Rows with their classes
[ -1.3   3.3  -6.4   5.4 -10.2 -24.9  -1.2  -1.0  -9.5  -1.9   8.4  -2.6
  -0.6   3.7   0.9  10.0   2.9  18.2  -0.1  -0.8 -25.5  -0.9  -6.5 -17.0
  -2.0  -1.4   4.4  -3.4   4.1  -1.5  -0.6   5.8  -3.9  -9.1] : (77)
[ 12.5   6.9   0.7  19.5  -3.7  19.8   1.6  -0.7  10.7 -14.8  -4.5  -5.0
  -1.0  10.8  -6.4  -7.0  11.1  25.9  -3.3   1.5 -27.9  12.2 -10.7   4.6
  -7.0   4.0  -1.3  -7.8  11.1  -1.1   5.4  -3.7   4.2   1.3] : (78)
[ -4.2  -2.8   2.6  -1.7 -17.1 -44.2  -6.1   2.1 -49.9  -2.4   5.3  -5.0
  -2.3   2.8   3.7   3.1   9.4 -51.9  -0.5  -8.6 -20.3 -11.0  11.0 -25.0
   1.1   2.2   5.9  -3.8   4.6  -0.3  -7.3   3.5 -17.7  -7.0] : (77)
[ -0.4  -0.4   7.0   8.7  -5.0 -31.8   4.4  -0.3 -50.2  -5.2   2.6  -1.3
   2.2   6.9  -4.1  -2.4   7.0 -83.7  -4.5   0.5 -11.6  -1.0  -0.7 -24.8
  -0.5  -5.3   0.8  -7.5  -6.2   2.6  -3.7  -6.3  -9.3   0.3] : (75)
[-18.1  -1.9   7.2   5.6  17.2  32.2 -18.1 -11.8 -84.8  -6.4   5.0  -2.4
   2.0  -2.0   4.8  -2.6   0.9 -82.4  -7.8  -2.9  13.8  11.6  16.7 -23.0
  -4.9  -5.5   6.2  -5.7  -4.0   7.2   5.3  -8.5  -7.1  -1.9] : (69)
[ -5.8  -3.4  -5.6   5.3  -8.2 -33.5   7.0   4.9 -58.0  -7.2   3.8  -3.4
   0.0   3.2   0.4  12.8   9.0   3.4   1.0  -4.2 -29.2 -11.6  -8.9 -22.8
   6.4   1.8   1.9  -2.6   1.1   0.8  -6.3   4.5  -9.9 -11.1] : (77)
[ -6.2   0.9  -4.8  10.6  -4.4   1.8   1.7   1.8 -58.6  -9.6   4.6  -6.0
  -1.6  -1.0  -2.0   7.3   1.8  13.2  -1.5   1.2 -19.8   3.4  -6.9  -5.8
   0.5   1.5  -1.9  -5.7  -2.9  -2.3  -2.1   5.1  -3.4  -8.8] : (77)
[ -1.5  -1.5   2.1  -3.8  -0.2   8.6  -8.9  -2.6 -68.2  -6.8   3.7   1.3
   2.0   6.2  -0.8  10.6  13.3 -66.2  -3.7  -1.1  -0.5  -3.7   2.0 -16.5
   3.2  -2.1   3.9  -7.0  13.4  -0.4  -1.0   0.1  -5.9   1.3] : (69)
[ -1.0   3.7   0.3  -0.5 -10.3 -41.5   3.1   4.7 -21.4  -4.9   0.1  -9.5
   1.0   3.3  -0.8   2.4  13.4 -13.7  -2.4  -6.9 -42.9 -10.3   5.8  -5.8
   3.2   2.5   1.5  -3.8   4.0   2.2  -5.3   2.4  -6.2  -9.8] : (77)
[ 10.9  -5.0  -1.5  18.8 -14.8 -20.4  -5.9   7.2 -19.6 -10.6  -3.4  -4.0
   1.0  25.0   0.2  -3.6  24.4 -29.1  -5.4   1.5 -40.8   3.2  -8.5 -27.1
 -14.5  10.0  10.9  -6.0  17.3  -1.2   4.8  -2.8 -10.2  -6.5] : (78)
[  5.7  -4.3  -6.4 -12.6  -0.1  13.2   7.7   4.0 -84.8  -8.0  -5.3  -7.9
   0.8   0.4  -1.0 -12.0  16.2 -44.7  -0.2  -5.4  -3.4  -6.0  25.0  -1.6
  -2.2  -1.4  -2.6   2.6 -11.1   0.3  -2.0   0.7 -10.0 -10.6] : (77)
[-17.0  -3.3  -3.0   9.5   1.1  18.8  -2.7  -4.5 -67.0 -13.5   6.3  -2.7
   2.0  -0.9   1.8   4.6   4.3   3.7  -3.2  -5.7  -3.5   7.9  -4.9 -10.6
   5.6  -2.7  -0.7  -5.5  -0.3  -3.2  -3.6  -3.5  -6.2  -8.1] : (78)
[ -3.8   3.3  -2.9   9.3  -0.7  -3.6   6.2  -2.1 -62.2  -9.2  -4.0  -5.9
  -2.4   2.5  -0.6   0.9   9.3 -12.1  -1.5  -6.9 -13.6  -0.3   0.8 -12.1
  -1.7  -0.5  -2.6  -3.8 -18.5   2.2  -2.4  -2.2  -7.3  -6.7] : (78)
[  0.4   1.6  -1.8  -8.7  -4.2 -17.8   2.8  -0.2 -22.3 -10.3  -6.0   3.3
   0.1   3.7  -2.1  16.5   8.8  14.5  -0.5  -0.5 -30.4  -1.2   1.7 -13.1
   4.0   0.7  -0.3  -5.5   6.1   1.3  -2.4   4.1  -4.0  -6.4] : (77)
[  4.6   2.5   0.7   4.9 -10.0 -32.8  -0.1   5.9 -64.5 -11.4   5.6  -4.2
   2.9  -1.7  -1.1  12.5  10.5 -42.2  -2.5  -6.4 -14.3 -10.6  -6.5 -18.7
   6.6  -0.3   0.7  -7.7   3.7  -1.7  -4.7   4.0  -9.8  -7.9] : (77)
[ -2.4   4.1   0.4   0.0  -7.5 -16.9   3.1  -2.4 -37.3 -12.7   0.7  -6.4
  -1.6   0.0  -3.5  -2.9   3.8 -22.9  -0.5  -7.2  -3.8  -1.9  11.3 -13.8
  -0.7  -2.3  -5.2  -6.2  -6.3  -0.7  -5.7  -1.8  -4.8  -5.5] : (77)
[ -9.9  -0.2   2.8   4.2  -4.6 -19.7   0.4  -4.0 -25.8  -0.5  -1.6   0.5
   3.4   0.3  -0.2   0.2  -6.4 -33.2  -1.8   7.2  -8.4   9.7   4.8 -26.0
  -0.4  -0.4   4.6  -1.0  -6.4  16.8  -2.9   1.6  -3.4  -2.6] : (75)
[  3.4  -0.9   3.1  10.9  -5.3 -23.0  -4.7   2.4 -10.9  -4.3   4.6   1.2
   0.9  12.1   7.3   1.1  17.2 -51.2  -0.2  -1.6 -24.8  -7.0 -11.7 -13.0
  -0.8   0.8   8.8  -6.5  16.3   1.0   0.5  -4.8  -7.8   3.4] : (78)
[ -0.6   7.0   4.1   7.0  -7.7 -36.7   7.2   3.8  -7.0  -1.3   0.0 -10.1
   3.8  -0.8  -2.7   9.6  -0.3  13.4  -0.4   1.3 -32.9   1.2  -9.1  13.8
   5.4  -1.5   0.7  -8.5   7.6   2.6  -7.0   4.0  -2.1  -8.5] : (77)
[  0.0   2.6   1.7   6.3 -15.7 -40.8  -3.9  -3.6 -83.2 -15.1   1.4 -13.1
  -3.2   3.8  -6.8  15.7   4.7 -40.2  -1.3  -3.8  -7.7   2.7   4.7 -19.4
  -3.9  -6.1  -0.9  -9.7  -0.8  -1.7  -3.8   1.7  -5.0 -11.7] : (77)
[  1.2   1.4  -2.6   7.3  -1.6   6.9   3.4   1.2 -23.6 -12.7   4.0  -1.7
   1.2  -0.4  -4.6  -2.2  11.2   5.9  -0.5  -8.9  -8.3  -2.1   1.0 -12.6
   3.4   8.3  -2.9  -1.4   6.7  -8.2  -4.6   1.2  -9.1   0.8] : (78)
[  4.1  -4.4  -7.2  18.6 -13.5 -18.8   7.3   4.7 -73.4  -8.6  -1.7   3.2
   1.0   6.4  -8.6  10.0  -4.7 -19.9   0.5   9.1  -3.1  -2.3  -4.0 -40.6
  -4.4   2.8  -1.2  -3.4  -3.6  -7.6  -5.7   4.0 -11.4 -13.5] : (75)
[ -5.8   1.5  -9.0   8.2  -8.4 -13.5  -3.1   2.8 -61.3  -7.9   7.1  -9.5
   2.1   1.1   4.2   8.7  12.2  19.0  -0.1 -10.9 -30.7  -5.2  -1.9  -5.7
   5.4   4.2  -0.9  -7.7   3.5  -3.0  -2.3   6.9  -9.4 -14.6] : (77)
[ -9.5   4.5  -0.7  -3.1  -0.1 -13.1   3.5  -2.6 -18.3  -8.8  -0.4   0.8
   1.5   0.3   3.8   7.3  10.4  24.3  -2.5  -6.7 -27.7  -2.0  -5.7  -9.9
   4.6   0.3  -2.5  -6.4   7.1   0.6  -3.1   2.1  -7.5  -4.3] : (77)
[-10.8  -6.0  -4.8   0.7  -2.2  14.1  -6.8  -6.4 -50.5  -7.2   0.2   3.3
  -1.3   4.0   1.5  -0.9   8.1 -14.2  -0.2  -5.9  -0.8   3.3   9.1 -24.2
  -5.1   1.7   0.8  -0.4  -5.1  -2.2   0.0  -1.2  -9.4  -5.3] : (77)
[ -8.2  -1.3  -4.6  -5.8   6.2  13.0  -3.4   3.0 -56.0  -6.6   2.4   0.8
   1.6  -7.4   1.2   4.5  10.1   5.6   1.1  -2.9 -20.4  -7.1   4.6 -20.5
   3.6  -0.7  -1.3  -1.5   5.4  -1.1   0.8   9.3  -7.4  -4.7] : (75)
[ 10.9   5.6   3.2  17.4 -13.3   7.9 -10.1  -4.4  12.8  -7.6   1.2  -9.8
  -0.2   9.7  -3.7 -12.4  14.5 -27.3  -5.4  -7.6  -3.9  11.8   0.0  -5.3
  -8.9   5.4   3.0   0.0   8.4  -7.9   6.1  -4.5   0.6   8.3] : (78)
[ -6.2  -2.6   1.7   6.8 -14.3  -7.7 -13.1  -5.2 -19.0  -5.0   6.2  -0.9
   1.1   2.3  -2.6  -2.3   0.3  -9.2  -1.4  -5.1  -5.4   4.9  15.6 -27.3
  -3.9   2.7   3.2  -8.6  10.9 -12.0  -4.2   9.0 -10.7  -6.2] : (78)
[ -6.6  -0.2  -4.3   9.7  -6.4 -22.3   6.5  -1.0 -43.6  -2.0   3.3  -7.9
  -0.4   3.2   4.6   0.2   2.4 -11.6   1.0   1.5 -27.3   1.1  -0.1 -15.8
  -3.6   2.4   1.9  -1.4  -1.5   6.5  -2.6   0.8  -8.5 -11.3] : (77)
[ -1.2   3.6   2.8   8.4  -3.5   5.0  -1.8  -7.2  19.0  -3.0  -1.3  -5.6
  -1.1   3.9   0.7  -2.6   1.3   3.5  -5.6  -3.8 -10.1  14.7  -1.7  12.6
   0.8   1.3   3.3  -1.4 -10.9   0.1   5.5  -1.8   4.3   4.1] : (78)
[  1.5   2.8   1.5   4.7 -10.0 -24.0   2.4  -0.5 -29.1  -3.7   3.0  -4.8
   0.5   1.9   0.0   2.4   5.5 -25.9  -2.0   3.7 -25.8  -2.1   1.3 -15.5
  -3.4   2.0   0.5  -5.8   0.7   1.4   0.5   3.1  -5.7  -8.6] : (77)
[ -0.3  -3.6  -7.3  13.9  -4.0  25.5  -3.8   0.2 -62.3  -6.6   3.6  -4.9
   2.7  13.8  13.2   2.2  19.8 -17.2  -0.4   7.4 -42.2  -1.0  -6.5 -11.5
 -12.5   5.0   8.9  -4.6  11.1   5.2   7.1  -0.4  -4.4  -9.8] : (75)
[ -7.0  -1.0  -3.8   7.1  -3.5 -31.7  11.0  -2.7 -69.5  -5.5  -0.2  -1.4
  -2.2   0.0   2.1   7.6   3.5 -25.4   0.9   0.6 -21.5  -4.2  -6.3 -22.5
   1.7  -1.4   0.3  -1.0  -3.9   5.2  -4.4  -0.4  -8.7 -12.3] : (77)
[-11.6  -7.4  -7.7   7.1   3.4  28.8  -1.0  -0.7 -49.0   2.6  -0.1   5.6
   4.1   5.0   3.8   1.3  -1.8 -15.8  -4.9   4.0   0.5   7.4  -3.4 -18.2
   4.4  -1.4   6.3  -0.6  -4.1  -2.0   4.1   1.8  -7.1  -0.2] : (69)
[ -8.5  -0.1  -2.9  -4.6  -6.1  -5.7   0.3  -5.7 -64.3 -11.6   1.0  -3.8
   2.4   0.2  -1.1  11.2   9.7  14.6  -0.5  -1.0 -29.4  -0.4   2.4 -12.4
   0.3  -0.2   0.5  -5.5   1.4   1.2   0.3   4.0  -3.8 -13.0] : (77)
[  0.5  -2.1   1.8  10.9   2.8  39.7  -6.9  -0.6 -80.5 -12.3   1.6   5.3
   4.5   3.1  -6.1   2.1   9.6 -35.0  -0.8   9.5   1.4   1.7  -1.3 -28.0
  -2.1  -2.9   1.1  -9.7  12.9  -0.3   1.9  -1.6  -1.8   1.4] : (69)
[ -0.3  -4.2  -7.1   8.9  -7.5  -8.5   5.0  -3.7 -78.3 -12.0   1.5   0.1
  -0.8   7.0  -6.7  10.8   4.8 -24.1   1.8   6.8  -9.7  -2.4  -1.5 -32.1
  -6.6   1.0  -1.5  -6.8  -7.9  -1.5   2.1   1.0  -0.9  -8.3] : (77)
[ -2.8  -1.3  -6.9  13.2  -6.6   5.5  11.0   5.3 -84.8 -11.0   4.7  -7.0
   1.3  -4.2  -2.5  12.3   2.5   6.1  -0.7  -6.9 -14.7  -2.6  -6.5  -6.1
   2.8  -3.6   5.1  -7.8  -5.2  -3.5  -5.7   5.7  -6.4 -12.8] : (77)
[-12.0   0.3   9.5  -2.4  -3.1 -10.9   2.9   5.6 -84.8  -9.6  -2.6  -5.4
   0.4   1.1  -1.4  -6.3  -7.7 -84.8  -3.8   5.9  -3.9   4.1  25.5 -29.4
  -7.5  -7.8   1.1  -3.9 -24.1  11.4  -7.0  -3.5  -8.3 -12.5] : (69)
[ -4.2  -2.4   1.1  10.4  -1.5  14.6  -2.7  -2.7 -48.1  -5.7   3.3  -0.7
  -0.6   1.5  -2.0  -1.0   3.0 -23.3   2.5  -4.9   9.5   4.9   1.0 -12.0
   3.0   1.4   1.2  -1.2  -2.3  -8.3  -1.1  -1.2  -9.4   0.6] : (78)
[-19.7  -2.6   3.2 -25.2  12.2  22.7  -3.5  -5.4 -84.8 -10.1   0.1  -5.4
   1.9  -5.9   6.1   3.5  11.5 -62.3  -1.3  -3.5 -20.7  -3.2  24.7 -12.6
  -1.8  -8.8  -1.8  -1.8  -8.4  18.7   1.2  -2.0  -3.4 -15.8] : (69)
[ -3.0  -3.8  -6.3   1.4   1.7   6.3   2.7   1.1 -84.8  -8.8   4.4  -6.7
   0.5   5.8   3.4  14.5  18.6 -21.9   0.2   1.3 -34.9  -9.7  -9.1  -5.5
  -6.2  -3.9   2.9  -4.8   6.5  10.3  -0.4  -3.3  -1.6 -15.0] : (77)
[-13.4  -0.7  -0.2   0.9   5.3  -5.0   9.4  -2.8 -44.6  -2.3  -5.2  -1.8
   3.1   3.2   8.0   2.6   5.1 -20.8  -0.6  -0.8 -25.5   4.7  -0.1 -10.1
  -7.0  -3.5   4.3  -2.6  -9.9  12.0   2.0  -2.8  -4.6  -4.9] : (75)
[  1.4   2.4   2.0   4.7  -3.4   9.8 -12.0  -4.6  -6.5 -11.4   2.6  -1.9
  -1.1   3.4  -4.5   6.4   8.0  13.7  -3.2 -10.3   3.0   4.9  -6.6   0.4
  -0.4  -0.2  -3.0  -6.9  12.7  -8.4   2.3  -0.3   2.0   6.7] : (78)
[  0.4  -3.9  -2.2  -0.9  -6.7  -0.9  -0.2   6.0 -77.8 -11.7   5.5  -5.1
   3.3  -0.3  -2.5   2.1  13.4  -7.3   0.9 -10.3 -22.0 -10.0  10.7 -19.8
   1.4   0.9  -3.6  -0.7   6.3  -2.3  -5.3   2.9  -8.2 -15.0] : (77)
[  3.8   0.3   1.8   7.4  -5.0  -5.4  -3.9  -3.7 -51.7 -10.5   2.5   4.7
   1.9   6.0  -7.1  10.1   1.5 -55.5  -2.9   1.8  11.6   0.6  -8.8 -30.0
  -2.1  -1.3   0.0 -11.1  10.8  -9.0   9.2   1.6  -3.0   5.9] : (72)
[ -1.9   1.2  -2.8  10.4  -9.2  -0.3  -6.7   0.2 -44.6  -4.1   1.7  -3.8
   3.5   3.8   1.1   9.0   0.7 -18.3  -2.2   2.1 -14.7   5.1  -4.1  -9.5
  -2.6  -0.1   6.2  -5.9   3.6  -1.1   2.1   8.3  -2.8  -4.2] : (75)
[ -9.8  -2.5  -3.2  -4.2  -8.9 -34.4   0.8  -4.2 -44.8  -2.4  -2.8   0.2
   1.0   6.1   0.0   8.0  -3.7 -33.5  -3.7   2.6 -16.8   7.7   6.5 -21.3
  -3.1  -3.0   5.3  -6.2  -5.8   5.0   2.1   2.5  -3.4  -6.4] : (69)
[  6.9   4.5   0.4  10.4   2.1  23.3   0.7   0.7   1.9 -13.1  -2.3   1.8
  -1.9   7.7  -7.7 -13.9  16.6  11.1  -1.3  -3.4 -12.0  -1.9   3.0 -11.2
  -3.2   4.4  -0.2  -4.9  16.6  -6.5   1.2  -4.2  -5.9   6.0] : (78)
[  3.3  -2.0   0.9  19.6  -7.8   2.8  -5.1  -4.1 -61.1  -7.7   5.9  -5.7
  -0.6  11.7   2.6  -8.9  13.1 -82.3  -4.2   1.1  -0.1   0.9   5.5 -30.1
  -8.6   0.8   7.7  16.8   0.5  -0.8   0.8  -6.0 -12.1   0.9] : (78)
[ -9.4  -1.6  -1.1  -1.1  -0.3 -13.6  -2.6  -0.2 -59.9  -2.4   1.0  -1.5
   4.2   3.5   4.6  13.3   3.8 -27.4  -1.9   2.8 -27.2  -5.4  -5.6 -14.3
   3.4   0.6   4.2  -6.4   2.4   5.4  -3.9   1.8  -6.2  -5.1] : (77)
[ -4.4   0.9   3.3  -0.4  -8.5 -15.6  -5.5  -8.9 -42.7 -10.1   0.7  -3.7
  -1.1   4.2  -3.6   1.8  18.9 -29.9  -2.4  -4.1  -9.6   1.1   5.9 -16.0
  -5.1   1.2   1.2  -6.4   4.9  -0.5   0.4  -1.1  -2.3  -7.8] : (78)
[-14.8   1.7  -4.5  -3.9   9.0  19.4  -0.4  -2.5 -22.9  -7.9  -6.0   0.0
   7.4   0.5  -0.9   4.5  -1.7   8.3  -7.4  -0.7 -16.0  12.4  -6.2   4.6
  10.4  -7.9  -0.8  -8.8   2.2   3.9  -2.3   0.7   5.8   0.7] : (69)
[ -8.8  -1.9   3.6   0.1  -0.3  -6.2  -4.5  -5.3 -34.3  -5.7  -6.7   3.9
   3.3   6.8   3.1  -2.5   0.0 -38.3  -4.8   4.7  -9.9   5.0   8.7 -38.9
  -1.4   3.4   4.9  -5.5  -2.2   1.5   3.2   1.3  -7.4  -2.6] : (72)

Rows, each with its class
[-14.6  -8.6  -6.3  -8.9  -6.0  -1.4   7.0   4.1  18.7   2.6   3.1   1.4
 -19.0   3.1  -4.7  10.0   4.3   0.0  18.6 -10.0  17.3   3.7 -15.3 -12.1
   3.4  -5.6 -10.6 -10.1  -2.3  -6.1  11.1 -20.8   1.0  23.0] : H
[ -6.5   0.4   0.7  21.3 -15.3  -5.7  24.1  -7.6   2.4   0.1  -5.6  -1.5
   5.9   0.5   1.9   7.4  16.3  12.1  -2.0  -2.8   4.7  -8.8   0.4  -8.8
   0.6  16.7   0.9  -0.9   3.8   1.5  -3.9  -2.5   4.8  -7.1] : B
[ -9.6  -7.7 -10.1  -0.7 -11.5   9.6  13.4  -0.6   6.6   9.2   1.7   4.2
  -8.4  -2.6  -3.0  10.2  -2.6  -1.8   8.0 -19.4  10.3   3.7 -15.0 -14.7
   2.0  -4.4  -8.4 -11.1   6.3  -8.8  13.8 -21.4  -1.6  14.6] : D
[  6.0  -1.6   1.2  13.5   0.6  -5.4  11.9  -3.1  -2.8  -2.5 -12.2  -1.5
   6.2   1.0  -4.0   3.9  19.8   8.3  -3.6  -1.5  -4.1   2.5   2.3   3.2
   2.3  17.4   2.5  -5.7  -5.4   2.5  -8.0   1.3  -1.9  -5.4] : B
[ -2.0  -4.3  -6.3  16.3 -13.3  -2.6  35.2  -4.6  31.1  -3.0  -9.3   3.3
   5.5   1.6  -1.2  10.3  27.6   0.0   2.0 -10.4   5.5  -1.9  -6.6  -6.8
   3.8  21.9   1.3  -9.6   0.6  -1.6   0.3  -6.9   9.2  -2.4] : B
[-10.7   4.1  -2.3  13.0 -16.9   4.0  30.5  -7.0   2.1  -6.5  -2.9   2.4
  -4.3   3.6  11.8  10.6  11.4   3.2  -4.1  -7.0  11.3  -4.5  10.5 -16.7
   1.0  18.1   6.8  -2.5   9.7  -7.9   2.0  -0.2   0.2  -2.4] : B
[ -9.5  -3.2  -6.3  -4.3  -5.6   9.3  13.2   8.4   7.2   1.6   1.4  10.4
  -6.2  -0.2  -3.8   7.6   9.2   1.6  10.9  -7.5  11.5   4.1 -14.5 -10.3
   2.3  -4.8  -9.8 -11.6  -1.7  -7.3  12.0 -20.2   1.1  17.4] : D
